Where the symbols take the items:
f: q564->q654, q567->q766, q826->q236, q526->q425, q607->q241, q764->q861, q23->q20, q578->q322, q966->q841, q124->q143, q900->q353, q715->q158, q961->q440, q871->q181, q601->q533, q160->q776, q676->q116, q515->q429, q246->q851, q964->q642, q322->q578, q181->q871, q548->q410, q776->q160, q158->q715, q829->q822, q670->q792, q303->q477, q241->q607, q822->q829, q635->q161, q410->q548, q533->q601, q520->q740, q236->q826, q965->q191, q37->q171, q116->q676, q766->q567, q792->q670, q353->q900, q913->q377, q244->q347, q20->q23, q449->q274, q477->q303, q123->q641, q377->q913, q642->q964, q429->q515, q440->q961, q654->q564, q892->q741, q740->q520, q641->q123, q295->q808, q741->q892, q274->q449, q468->q659, q851->q246, q841->q966, q329->q591, q143->q124, q161->q635, q425->q526, q321->q411, q191->q965, q861->q764, q591->q329, q411->q321, q171->q37, q808->q295, q659->q468, q347->q244
r: q564->q381, q607->q616, q647->q425, q23->q900, q919->q670, q578->q648, q124->q871, q900->q23, q715->q776, q871->q124, q160->q158, q676->q642, q515->q646, q246->q945, q964->q116, q135->q591, q181->q143, q776->q715, q158->q160, q829->q510, q817->q244, q670->q919, q76->q236, q50->q295, q303->q123, q175->q191, q485->q841, q635->q741, q410->q921, q533->q947, q575->q913, q947->q533, q236->q76, q648->q578, q70->q740, q746->q766, q37->q321, q116->q964, q766->q746, q353->q20, q913->q575, q244->q817, q20->q353, q449->q468, q477->q641, q123->q303, q510->q829, q642->q676, q440->q313, q892->q161, q740->q70, q120->q861, q945->q246, q641->q477, q313->q440, q295->q50, q741->q635, q274->q659, q646->q515, q468->q449, q616->q607, q841->q485, q921->q410, q143->q181, q161->q892, q425->q647, q321->q37, q381->q564, q191->q175, q861->q120, q591->q135, q411->q171, q171->q411, q659->q274
l: q564->q461, q868->q913, q826->q468, q607->q146, q23->q246, q919->q964, q578->q641, q124->q158, q900->q945, q837->q533, q715->q143, q871->q160, q160->q871, q676->q792, q461->q564, q515->q888, q246->q23, q48->q440, q888->q515, q146->q607, q964->q919, q322->q123, q834->q740, q235->q591, q181->q776, q776->q181, q158->q124, q829->q343, q817->q635, q670->q116, q76->q274, q863->q425, q175->q411, q635->q817, q410->q168, q533->q837, q236->q659, q648->q477, q965->q37, q37->q965, q116->q670, q766->q342, q792->q676, q913->q868, q244->q741, q20->q851, q543->q295, q477->q648, q361->q861, q123->q322, q440->q48, q892->q347, q740->q834, q945->q900, q641->q578, q343->q829, q295->q543, q741->q244, q274->q76, q468->q826, q342->q766, q851->q20, q841->q433, q143->q715, q425->q863, q191->q171, q168->q410, q861->q361, q591->q235, q411->q175, q171->q191, q433->q841, q659->q236, q347->q892
s: q564->q430, q526->q468, q607->q665, q665->q607, q647->q274, q764->q676, q23->q515, q578->q124, q966->q37, q124->q578, q900->q646, q715->q123, q871->q648, q932->q295, q160->q477, q676->q764, q515->q23, q246->q888, q888->q246, q964->q120, q322->q143, q776->q303, q948->q740, q158->q641, q829->q741, q670->q361, q430->q564, q863->q236, q303->q776, q822->q892, q485->q411, q934->q440, q635->q510, q410->q905, q533->q128, q236->q863, q577->q591, q648->q871, q37->q966, q116->q861, q766->q348, q913->q749, q244->q343, q20->q429, q348->q766, q477->q160, q361->q670, q123->q715, q510->q635, q128->q533, q429->q20, q440->q934, q892->q822, q740->q948, q120->q964, q641->q158, q343->q244, q905->q410, q295->q932, q741->q829, q274->q647, q646->q900, q468->q526, q841->q171, q143->q322, q425->q659, q191->q433, q861->q116, q591->q577, q411->q485, q749->q913, q171->q841, q433->q191, q659->q425
u: q564->q374, q868->q236, q607->q489, q89->q440, q23->q158, q578->q888, q124->q246, q900->q160, q837->q244, q715->q20, q871->q945, q601->q892, q160->q900, q676->q520, q515->q641, q246->q124, q888->q578, q131->q766, q489->q607, q964->q70, q834->q670, q135->q411, q235->q191, q776->q353, q948->q861, q158->q23, q829->q128, q670->q834, q635->q947, q410->q996, q533->q741, q575->q274, q947->q635, q520->q676, q236->q868, q577->q841, q70->q964, q37->q329, q116->q740, q996->q410, q766->q131, q353->q776, q913->q659, q244->q837, q20->q715, q477->q646, q123->q429, q128->q829, q377->q468, q429->q123, q440->q89, q892->q601, q740->q116, q945->q871, q641->q515, q295->q99, q741->q533, q274->q575, q646->q477, q468->q377, q851->q143, q841->q577, q374->q564, q329->q37, q143->q851, q425->q749, q191->q235, q99->q295, q861->q948, q591->q171, q411->q135, q749->q425, q171->q591, q659->q913
h: q564->q116, q567->q892, q607->q619, q89->q913, q23->q591, q330->q410, q578->q433, q966->q123, q124->q191, q900->q135, q715->q37, q961->q468, q871->q175, q160->q411, q676->q654, q461->q670, q515->q577, q246->q235, q48->q236, q131->q533, q964->q381, q135->q900, q235->q246, q776->q321, q158->q171, q829->q348, q670->q461, q430->q861, q175->q871, q485->q477, q934->q425, q944->q295, q635->q746, q410->q330, q533->q131, q236->q48, q577->q515, q965->q143, q746->q635, q37->q715, q116->q564, q766->q741, q913->q89, q244->q342, q20->q329, q348->q829, q477->q485, q123->q966, q440->q659, q654->q676, q892->q567, q740->q374, q641->q841, q313->q274, q295->q944, q741->q766, q274->q313, q468->q961, q342->q244, q841->q641, q374->q740, q329->q20, q143->q965, q619->q607, q425->q934, q321->q776, q381->q964, q191->q124, q861->q430, q591->q23, q411->q160, q171->q158, q433->q578, q659->q440
n: q564->q171, q607->q741, q665->q829, q764->q123, q23->q740, q919->q871, q330->q440, q578->q361, q44->q295, q124->q670, q900->q70, q715->q676, q871->q919, q160->q964, q676->q715, q461->q191, q515->q948, q246->q834, q146->q244, q489->q533, q964->q160, q834->q246, q548->q468, q776->q642, q948->q515, q158->q116, q829->q665, q670->q124, q430->q841, q241->q892, q635->q616, q410->q659, q533->q489, q520->q20, q236->q168, q70->q900, q37->q654, q116->q158, q996->q913, q766->q619, q792->q143, q913->q996, q244->q146, q20->q520, q477->q120, q361->q578, q123->q764, q642->q776, q440->q330, q654->q37, q892->q241, q740->q23, q120->q477, q641->q861, q905->q425, q295->q44, q741->q607, q274->q921, q468->q548, q616->q635, q841->q430, q374->q591, q921->q274, q143->q792, q619->q766, q425->q905, q381->q411, q191->q461, q168->q236, q861->q641, q591->q374, q411->q381, q171->q564, q659->q410
o: q564->q330, q868->q246, q826->q143, q526->q123, q607->q44, q89->q591, q647->q477, q23->q913, q330->q564, q578->q863, q44->q607, q124->q236, q900->q575, q715->q468, q961->q37, q871->q76, q932->q829, q160->q274, q676->q548, q515->q749, q246->q868, q48->q191, q964->q921, q548->q676, q776->q449, q158->q659, q829->q932, q670->q168, q76->q871, q50->q635, q863->q578, q934->q841, q944->q766, q635->q50, q410->q116, q533->q99, q575->q900, q236->q124, q37->q961, q116->q410, q996->q740, q766->q944, q913->q23, q244->q543, q20->q377, q543->q244, q449->q776, q477->q647, q123->q526, q377->q20, q440->q171, q892->q808, q740->q996, q641->q425, q313->q411, q905->q861, q295->q741, q741->q295, q274->q160, q468->q715, q841->q934, q921->q964, q143->q826, q425->q641, q191->q48, q99->q533, q168->q670, q861->q905, q591->q89, q411->q313, q749->q515, q171->q440, q808->q892, q659->q158
e: q564->q619, q567->q37, q607->q116, q665->q861, q23->q533, q578->q343, q44->q410, q124->q244, q900->q947, q837->q246, q715->q892, q871->q817, q601->q20, q932->q425, q160->q635, q676->q241, q515->q128, q246->q837, q131->q591, q146->q670, q489->q740, q964->q616, q776->q161, q158->q741, q829->q641, q817->q871, q670->q146, q50->q274, q241->q676, q822->q123, q944->q440, q635->q160, q410->q44, q533->q23, q947->q900, q236->q543, q746->q411, q37->q567, q116->q607, q766->q171, q913->q99, q244->q124, q20->q601, q543->q236, q348->q841, q477->q510, q123->q822, q510->q477, q128->q515, q440->q944, q892->q715, q740->q489, q641->q829, q343->q578, q295->q659, q741->q158, q274->q50, q468->q808, q616->q964, q342->q191, q841->q348, q143->q347, q619->q564, q161->q776, q425->q932, q191->q342, q99->q913, q861->q665, q591->q131, q411->q746, q171->q766, q808->q468, q659->q295, q347->q143

The rows follow the links: the fewer symbols apart two items are, the more alike their rows tend to be.

Each row is also shifted at random along 4 hidden directions that mean nothing.

Row, then item:
[-102, 14, 13, -8, -26, -17, 5, 5, 8, -15, -15, 4, 17, -30, 18, 19, -44, 13, -33, -3, 12, 24, -45, 0, -32, 10, -11, -2, 4, -25, -8, 7, 27, -46, -29, -14, 16, 3, -18]: q746
[-38, -4, -3, 13, -8, 23, 22, 7, 15, 20, 5, 15, 5, -36, 26, 3, 27, -6, -1, 19, 4, 20, -16, 6, 18, 0, 6, -6, 11, 12, -6, -6, 19, 2, 31, -6, 9, 21, -17]: q329
[57, -1, -28, 9, -6, -65, -30, 15, -30, -2, 14, -38, 1, -13, 8, 6, -27, -16, -17, 6, 25, -38, -2, 1, -5, 23, -14, 7, -19, -7, 5, -6, -16, -46, -7, 36, -15, 4, 7]: q607
[-48, -15, -45, 43, -15, -9, -31, -9, 6, 7, 3, -31, -38, 69, -8, -16, 12, 3, -21, 39, 37, -36, 67, -17, 4, 4, -5, 21, -50, 21, 3, -40, -29, 19, 9, 1, -34, 15, 18]: q381
[73, 17, -45, -18, -59, 7, -47, -40, 6, -17, -4, 4, -55, -50, 38, 47, 14, 14, 0, 27, 37, -3, 0, -18, 65, -30, 39, 30, -51, -12, -14, 39, 25, -18, 23, -3, -37, -4, -1]: q410
[-42, -10, -23, 55, 14, -23, -26, 4, -27, 19, 11, -32, 16, 36, -37, -12, 13, -43, -3, 5, -8, -34, 28, -14, -14, -3, -18, 14, -14, 4, 13, -20, -17, 28, 17, 21, -15, 55, -3]: q676
[4, 21, 36, 15, 10, -7, -4, 17, -29, 15, -11, -23, 9, -10, -11, 18, -4, -14, -12, 16, 10, -2, -47, 10, -4, -13, -2, 0, -6, -18, -1, 1, 3, 1, 22, 28, -21, -21, 4]: q996
[-21, 16, 27, -32, 22, -10, 16, 37, -1, 13, -6, -6, -16, -60, 6, 22, -28, 24, -22, -15, -8, 17, -49, 16, 2, -11, 18, -35, 10, -13, -8, 5, 3, -19, -17, 6, 18, -62, 7]: q646
[-43, 0, 1, 9, -7, -25, -7, -15, -26, -27, 12, -3, 34, -6, -3, -2, -30, 7, -8, -16, -9, -28, -4, 11, -11, 19, -14, 27, 21, 5, -2, 4, 3, -48, -13, 1, -5, 26, -16]: q741
[-101, -8, -20, 58, -13, 28, 15, -6, -6, 0, 8, 0, 14, 52, -6, -22, 27, 13, -17, 34, 8, -23, 31, 17, 8, 8, 6, 41, -7, 30, -9, -53, -11, 0, 27, 3, -32, 17, -1]: q591
[-48, 1, -1, 44, -7, -14, -2, 12, -1, 7, 20, -24, 36, 0, -56, 35, -9, -16, -38, -26, -17, -39, -8, 0, -10, -4, -1, -8, 20, 1, -11, -28, 6, -7, 18, -5, 16, 68, -29]: q468
[19, 6, 6, 6, -19, 12, -16, -21, 1, -10, -20, -4, 12, 35, -9, 9, 12, -15, 10, 6, -1, 20, 3, -9, 6, -30, -5, 31, -25, -17, -6, 18, 15, 23, 3, 3, -31, 0, 11]: q168
[16, 9, 25, -44, -1, -18, -13, -1, -2, -16, -9, -6, 0, -21, 8, 18, -45, 23, -16, -21, 10, -13, -29, -2, -8, 17, -4, -35, 14, -19, -5, 21, 4, -29, -13, -12, 21, -19, -5]: q50
[103, -8, 49, 2, 94, -1, 14, 31, -45, 40, -9, -4, -10, 27, -5, -50, 6, -20, 37, 30, 4, -4, -12, 4, -18, 12, -27, -39, 15, -2, 29, -8, -40, 41, 7, 27, -7, -51, 29]: q740
[-21, -18, -4, -12, -26, 58, 11, -33, 39, -2, -17, 53, 2, -12, 43, -6, 51, -14, 39, 5, -16, 68, 10, -25, 13, -21, -2, 18, 7, -2, -3, 43, 38, 36, 4, -28, 11, 34, -10]: q965
[15, 7, 10, -28, 11, 0, 15, -9, -9, -13, 14, 16, -2, -12, 21, -22, 5, 3, 37, -6, 5, -12, -4, 21, 17, 21, 11, 3, 17, 18, 4, 10, -12, -14, 8, 12, 5, -38, 8]: q128
[-13, -3, -28, 28, -34, -14, -27, -35, -15, -30, 32, -22, 24, 58, -20, -7, -10, 23, -19, -2, 24, -86, 43, 15, 12, 31, 2, 35, -13, 30, -8, -32, -14, -33, 17, -4, -23, 35, -9]: q295
[27, 7, -15, 48, 19, -77, 0, 70, -15, 35, 12, -47, 17, -42, -27, 17, -34, -43, -63, -3, 5, -3, -38, -1, -50, 9, -26, -23, 1, -23, 14, -50, -6, -22, -6, 27, 28, 41, -9]: q654
[3, 26, 11, 10, 4, 19, 3, -31, 1, -29, 4, 24, -9, 2, -41, 4, -5, 20, 24, -8, -11, -21, -5, -16, 12, -14, 29, 18, 13, -5, -1, 6, 6, 7, 2, -16, 1, -6, -7]: q425
[13, 10, -16, 27, -24, -4, 20, 25, 10, 10, 22, -25, 5, -1, -6, 6, -4, 24, -50, 21, 28, -38, -7, 31, 7, 14, 18, 13, -1, 19, -19, -62, -7, -28, 26, 6, -7, -3, -5]: q89
[8, -13, 0, -13, -26, 45, 23, 1, 21, 1, -10, 24, -5, 2, 45, -10, 35, 16, 11, 22, 1, 41, 6, 16, 22, -11, 8, 24, -5, 19, -14, -2, 16, 1, 6, -7, -18, -17, 10]: q235
[38, -1, -2, 3, 35, -18, 11, 31, -3, 7, 13, 3, -2, -56, -23, 6, -10, -16, 12, -27, -28, 0, -15, -9, -9, 3, 8, -33, 31, -4, 16, 0, -7, 3, -8, 10, 43, 21, -7]: q123
[-40, -13, -17, -50, -25, 17, -26, -49, 6, -21, -3, 15, -36, -6, 44, 9, -5, 35, 15, -3, 18, -7, 23, -12, 31, 7, 4, 2, -15, 13, -13, 42, 5, -18, -9, -26, -11, -10, 1]: q635
[-11, 8, 62, -14, 7, 20, 31, 21, -10, 2, -23, 5, 48, -3, -13, 15, 4, -1, -12, -15, -29, 32, -49, 28, -11, -21, 0, -2, 24, -15, -17, 5, 27, -1, 0, 8, 2, -25, -2]: q868
[7, 17, 12, 0, 11, 36, 17, -15, 3, -5, 14, 8, -9, 18, -15, -13, 21, 24, 29, 9, 4, -29, 17, 13, 32, -3, 28, 9, -2, 24, -4, -14, -6, 23, 31, 7, -14, -29, 4]: q749
[79, -19, -36, 40, 32, 5, 18, 4, -2, 9, 16, 13, -29, 43, 0, -55, -2, 23, -2, 40, 16, -25, 48, -4, -13, 34, -15, 11, 3, 38, 14, -51, -39, 3, -10, -21, 1, 4, 1]: q171
[-30, 7, -40, -15, -36, -14, -12, -23, 16, -24, 20, 6, 1, -55, 18, 26, 6, -6, 24, -25, -1, -12, -1, -1, 31, 11, 26, 8, 7, 3, -9, 21, 19, -29, 15, -1, 14, 36, -17]: q822
[-21, 14, -33, -7, -46, -14, -21, -11, 26, -18, 7, -23, -31, -13, -30, 43, -23, 41, -37, -14, 15, -35, 21, 2, 21, -13, 36, 3, -22, 0, -16, -16, -11, -25, -10, -9, 0, -11, -1]: q647
[46, -7, 32, 5, 29, -1, 21, 21, -22, -3, -15, 4, 33, 23, -25, -17, -13, -2, -15, -20, -52, 23, 0, 8, -37, -8, -25, 9, 25, -6, 4, -1, -5, -1, -39, 9, 15, -6, 5]: q124
[-28, 3, 31, -5, 12, -6, 3, 30, -11, 13, 5, -39, 10, 7, -30, 14, -24, 24, -57, -8, 3, -28, -19, 21, -10, 3, -2, -27, 2, -4, -10, -35, -17, -12, 4, 5, -1, -26, 4]: q575
[-1, 25, 27, 5, -2, -9, 11, 40, -13, 28, -17, 7, 3, -59, 23, 18, -15, -20, -16, 29, 11, 43, -73, 2, -14, -10, -2, -4, -2, -28, -1, 10, 23, -16, -1, 21, 0, -26, 3]: q374
[29, 13, 13, -7, -2, -9, 1, 8, -2, -3, -20, 3, 0, 4, -12, 0, 4, -26, 26, -4, -20, 42, -12, -11, -11, -27, 1, 17, -7, -26, 12, 24, 11, 17, -21, 23, -10, -25, 13]: q361
[-50, -16, 17, -23, -17, 8, -3, -7, 10, -7, -29, 2, 4, 17, -5, 14, -2, 14, -25, -18, -32, 32, 9, -3, -11, -29, -5, 1, -3, -11, -9, 20, 13, -1, -36, -14, 0, -13, 0]: q871
[8, 13, -33, 45, -14, -18, -15, 1, -2, 1, 1, -22, -6, 36, -25, -4, -10, -11, -24, 37, 36, -19, 5, -15, -13, 0, -7, 29, -28, -5, 6, -35, 1, -4, 16, 3, -25, 22, 0]: q330
[-124, 14, 19, -16, 1, 32, -10, -28, 8, -24, -20, 29, -18, -11, -24, 14, -8, 20, 13, -4, -23, 24, -3, -23, 8, -37, 15, 10, 3, -22, 4, 36, 22, 7, -20, -16, 1, -18, -3]: q477
[-27, 13, 19, -15, 27, -19, -15, 11, -12, 5, -23, -3, -28, -12, -15, 3, -23, -7, 11, 3, 0, 20, -21, -28, -15, -25, -5, -16, -13, -33, 19, 22, 0, 18, -18, 12, 0, -33, 12]: q120
[100, -11, -20, -27, 6, -36, 4, 8, 4, -22, 15, -1, 8, 17, 0, -24, -12, 8, 23, -26, -10, -10, 26, 20, -10, 32, 5, -3, 13, 21, 10, -14, -22, -17, -26, 12, 12, -21, 16]: q343
[-30, -10, -7, -17, -37, 4, 5, -4, -7, -16, 7, -12, 33, 24, 23, 5, 19, 7, -2, -11, -6, -9, 18, 37, 20, 12, 6, 33, -7, 23, -25, -2, 3, -24, 9, 14, -21, -1, 12]: q837
[-23, -6, -40, 16, -28, -26, -3, 6, 13, -3, 23, -7, 16, -21, 17, 6, -1, -11, -14, -7, 19, -15, 2, 2, -5, 28, -3, 4, 6, 9, -8, -23, 8, -32, 14, -7, 17, 56, -17]: q567
[-34, 16, -3, 11, -71, 12, 21, -7, 34, -25, -18, 16, 19, -12, 0, 41, -6, 12, -35, 2, -3, 35, -26, 4, -4, -21, 10, 42, -12, -17, -28, -8, 50, -25, -11, -15, -8, 20, -11]: q48
[-29, -2, 45, -21, 33, 28, 1, -3, 11, 16, -20, 12, 2, -12, -14, 14, -8, -10, 5, -22, -17, 17, -31, -26, -15, -15, -15, -59, 25, -22, 11, 32, 11, 35, 7, -29, 35, 10, -22]: q449
[-2, 8, 16, -5, 5, 29, 2, -29, -20, -20, -19, 50, -12, -66, 15, 24, -7, 27, 0, 10, -28, 32, -28, -10, 20, -31, 6, 18, 19, -19, -9, 54, 34, -33, -20, -15, -4, -8, -17]: q158
[-66, -23, -38, -7, -64, -6, -27, -8, 32, 1, 0, -33, 1, -6, 1, 45, 13, 4, -43, -32, -20, 3, 39, 4, 22, -25, 16, 0, -30, 5, -30, -7, 14, -7, 2, -16, 4, 38, -6]: q181

From each start, follow one symbol. Which item do you reach?
Answer with the item's name.
new walk
[32, 26, -4, 19, -23, -5, 18, 15, 16, -10, 3, 9, -1, -44, 1, 25, -33, 24, -48, 16, 16, 3, -43, -1, -13, 1, 7, 3, 8, -10, -12, -17, 18, -45, -7, -12, 13, 7, -24]
u q89
new walk
[-17, -19, -16, -16, 7, 6, -18, -10, 16, 19, -1, -8, -27, -24, 7, 23, 5, 1, -14, -14, -6, -5, 21, -14, 18, -9, 3, -35, -2, 7, -1, 8, -10, 9, 5, -19, 20, 20, -7]
f q160
new walk
[31, 7, -16, 25, 30, -43, -11, 35, -14, 16, 12, -26, -3, -22, -36, 4, -12, -42, 4, -10, -11, -4, -10, -16, -19, -2, -2, -21, 3, -15, 23, -8, -12, 13, 4, 29, 9, 20, -2]
s q676
new walk
[-93, 0, 31, 48, 19, 25, 18, -2, -29, 0, 5, -18, 49, 67, -57, -13, 14, 6, -20, 10, -14, -52, 7, 19, -7, -6, -2, 25, 17, 21, -8, -42, -15, 12, 30, 14, -23, 17, -1]
f q377
new walk
[48, -19, -36, 21, 10, -29, -11, 19, -5, 20, 25, -24, 3, -35, -9, 17, -1, -10, -36, -16, -16, -36, 24, -1, 11, 12, 7, -15, 8, 15, -4, -23, -18, -17, 9, 1, 25, 46, -14]
l q143
new walk
[61, 7, -41, -28, -25, -26, 0, 19, 38, -2, 9, 0, -61, -64, 24, 18, -29, 40, -31, 9, 27, 12, 2, -1, 10, 7, 28, -22, -17, 5, -1, -15, -5, -31, -29, -18, 26, -34, 0]
r q841
new walk
[-30, 1, -43, 23, -68, -48, 2, 15, 12, -23, 16, -27, 42, 10, 6, 17, -21, 8, -56, -12, 4, -6, 11, 29, -16, 18, -7, 41, -8, 11, -23, -47, 16, -63, -22, 12, -3, 36, 1]
h q244
new walk
[83, -4, -14, -20, 3, -39, -14, 26, -24, 12, 16, -27, -15, -19, 36, -6, 0, -6, 2, 14, 34, -20, -6, 25, 13, 29, 0, -6, -15, 3, 2, 5, -24, -25, 16, 37, -15, -29, 18]
e q740
new walk
[-18, 46, 25, 21, -8, -40, -6, 20, -19, -9, -13, -16, 10, -39, -54, 46, -46, -22, -23, -6, -5, 7, -70, -9, -29, -26, 4, 7, 3, -46, 5, 8, 31, -13, -11, 30, -5, -5, -1]
o q861
new walk
[18, -2, 19, -5, 27, 20, 13, -20, -19, -3, 17, -5, 20, 54, 1, -31, 11, 14, 28, 3, 21, -51, 11, 19, 6, 30, -2, -4, 14, 30, 1, -13, -23, 7, 33, 0, -14, -17, 2]
o q533
new walk
[2, -13, 7, 0, 22, 26, 12, 8, -8, 31, 19, 3, 8, -28, 13, -4, 31, -6, 8, 0, -11, -4, -1, 14, 23, -2, 9, -17, 21, 8, -5, 11, -6, 7, 32, 3, 15, 7, -8]
r q353
new walk
[12, -4, -34, 23, -49, -20, 8, 22, 20, -8, 0, -6, 12, -14, 11, 22, -14, 9, -55, 3, -10, 22, 6, 17, -12, -4, 3, 35, -13, 8, -21, -36, 17, -44, -26, 1, -1, 16, -3]
u q235
new walk
[-25, 19, 33, 7, 20, -15, 15, -7, -13, -31, 4, 10, 37, 23, -48, -13, -35, -3, 19, -26, -6, -35, -19, 2, -32, 16, -3, 1, 30, -11, 13, -2, -1, -7, -11, -2, 11, 2, -7]
s q295
new walk
[-53, -1, -6, -2, -38, -16, -34, 4, 1, -1, -23, -33, 1, 17, -4, 33, -4, -2, -33, -5, -12, 20, 5, 1, -8, -32, -2, 17, -40, -20, -11, 9, 8, 2, -14, 11, -22, -3, 17]
n q871
